Small tables with named rows and columns. After each table, cells are looked up by row and column.

denoti:
         palov  zevizi  gaka  mimar  zabuzev  zulotop  guselop  nefim  sutizuv  medon
konusi     103      83   105    103       87       86       90    128      120    144
dakiri      89     101    85     53       85       96      131     95       98     81
patul       21      93    81     57       51       96      177     52      144     87
befisud     92     135    93     80      127      113      100     98       81    110
taf         73      81    81     43       60      121      159     36      147    111
segada     100     157   119    134      141       62      107     76       78     81
defa        72     127    58     84       74      110      137     65      102    120
kavam      128     112   101    106       92       90      117    101      106    106
mon        119     105    73     98      110      136       88    167      141    130
sef         29     105    84     53       66      107      179     41      137    114
kef         79     122    78    119      104       83      100    119      124    100
kogipop     57      85    83     69       63      105      166     51      122     99
sola        91     145   164    132      192       35       84    102       58     50
nopegad    107      82   118     95      112      105      100    106      120    106

zevizi of kef = 122
nefim of konusi = 128
nefim of befisud = 98
guselop of taf = 159
guselop of nopegad = 100
zulotop of kavam = 90
zevizi of patul = 93
medon of sola = 50
palov of befisud = 92
gaka of nopegad = 118
palov of kavam = 128
mimar of defa = 84
Row with the largest sutizuv: taf

lezu =
,pur,zis,linefi,sud,vari,nat,boligim,giligo,difo
bovi,860,500,728,628,618,887,430,515,667
fav,495,393,652,752,618,863,389,526,667
mus,221,569,576,735,705,545,705,715,667

zis of mus is 569
giligo of mus is 715
boligim of fav is 389
nat of mus is 545
giligo of fav is 526
pur of mus is 221
pur of fav is 495
difo of fav is 667
boligim of bovi is 430
boligim of mus is 705
nat of fav is 863
zis of bovi is 500
vari of fav is 618
zis of fav is 393
difo of mus is 667
linefi of bovi is 728
pur of bovi is 860
vari of bovi is 618
sud of bovi is 628
difo of bovi is 667
Row with the largest linefi: bovi

Table ribaza
columns: kagola, biv, godama, tukikav, kos, zelus, fub, konuk, pas, nev
puvomod: [58, 18, 188, 74, 51, 61, 193, 194, 189, 77]
mib: [103, 113, 87, 104, 106, 100, 85, 85, 87, 94]
fipuf: [109, 77, 118, 54, 104, 109, 128, 127, 126, 113]
nep: [93, 99, 100, 107, 93, 94, 98, 99, 98, 97]
nikotar: [99, 98, 93, 94, 98, 98, 96, 96, 94, 100]
sot: [48, 2, 209, 71, 41, 52, 212, 213, 209, 68]

godama of fipuf = 118
kagola of puvomod = 58
kagola of mib = 103
pas of puvomod = 189
tukikav of nikotar = 94
konuk of puvomod = 194
nev of nep = 97
nev of puvomod = 77
Which row has the largest godama? sot

Table tilesu
,fote,lamup,vak,fak
ratafit,-5479,-9680,-2273,-2699
zifar,705,1188,-2273,-2705
meri,-4450,-4130,-2273,-9193
kad,-3622,-2133,-2273,8398
gor,-7679,-7396,-2273,-3955
megot,-8053,3291,-2273,-2537

fak of gor is -3955
vak of gor is -2273
vak of zifar is -2273
fote of megot is -8053
lamup of megot is 3291
lamup of meri is -4130
fote of zifar is 705
fak of zifar is -2705
vak of meri is -2273
vak of ratafit is -2273
lamup of kad is -2133
lamup of gor is -7396
fote of kad is -3622

kosalek:
         zafazur  gapupi  muvepiv
mogubo     5.518   2.483    3.828
faf        3.832   4.250    4.291
bitol      4.813   5.636    2.818
fof        7.584   6.174    5.931
kiluze     8.354   4.607    4.459
ninaris    8.340   4.824    4.706
fube       6.325   2.537    3.055
nef        4.459   8.414    4.174
nem        5.284   2.818    3.786
benitaz    5.601   9.429    6.016
bubulup    5.184   7.812    2.890

What is the zafazur of fof in kosalek?
7.584
What is the muvepiv of nem in kosalek?
3.786
What is the zafazur of fube in kosalek?
6.325
What is the zafazur of bitol in kosalek?
4.813
What is the muvepiv of nef in kosalek?
4.174
What is the muvepiv of mogubo in kosalek?
3.828
What is the gapupi of fube in kosalek?
2.537
What is the gapupi of bubulup in kosalek?
7.812

bov =
|  | gaku | fesoke | volu | luzapef | zamutef | befu | rinufu |
|---|---|---|---|---|---|---|---|
| kebe | -0.1 | 0.2 | 0.1 | -0.2 | 0.3 | -0.2 | -0.4 |
| zev | -0.2 | 0.1 | 0.2 | -0.2 | 0.1 | -0.1 | -0.2 |
| sar | -0.1 | -0.3 | 0.1 | 0.0 | -0.4 | 0.2 | 0.2 |
| muk | -0.1 | 0.2 | 0.1 | -0.2 | 0.3 | -0.2 | -0.4 |
| satu | 0.0 | -0.4 | 0.1 | 0.0 | -0.4 | 0.2 | 0.2 |
| fuv | -0.1 | 0.5 | -0.2 | 0.1 | 0.3 | -0.6 | -0.2 |
| matole | 0.0 | -0.4 | 0.0 | 0.0 | -0.5 | 0.2 | 0.2 |
| zavus | 0.1 | -0.6 | -0.2 | 0.1 | -0.5 | 0.4 | 0.3 |
| suvemi | -0.2 | -0.2 | 0.2 | -0.1 | -0.3 | 0.0 | 0.1 |

rinufu of satu: 0.2
fesoke of zev: 0.1
zamutef of kebe: 0.3
rinufu of kebe: -0.4
volu of kebe: 0.1
fesoke of sar: -0.3
luzapef of sar: 0.0
rinufu of zavus: 0.3
luzapef of fuv: 0.1
fesoke of muk: 0.2
zamutef of sar: -0.4
volu of suvemi: 0.2
fesoke of matole: -0.4

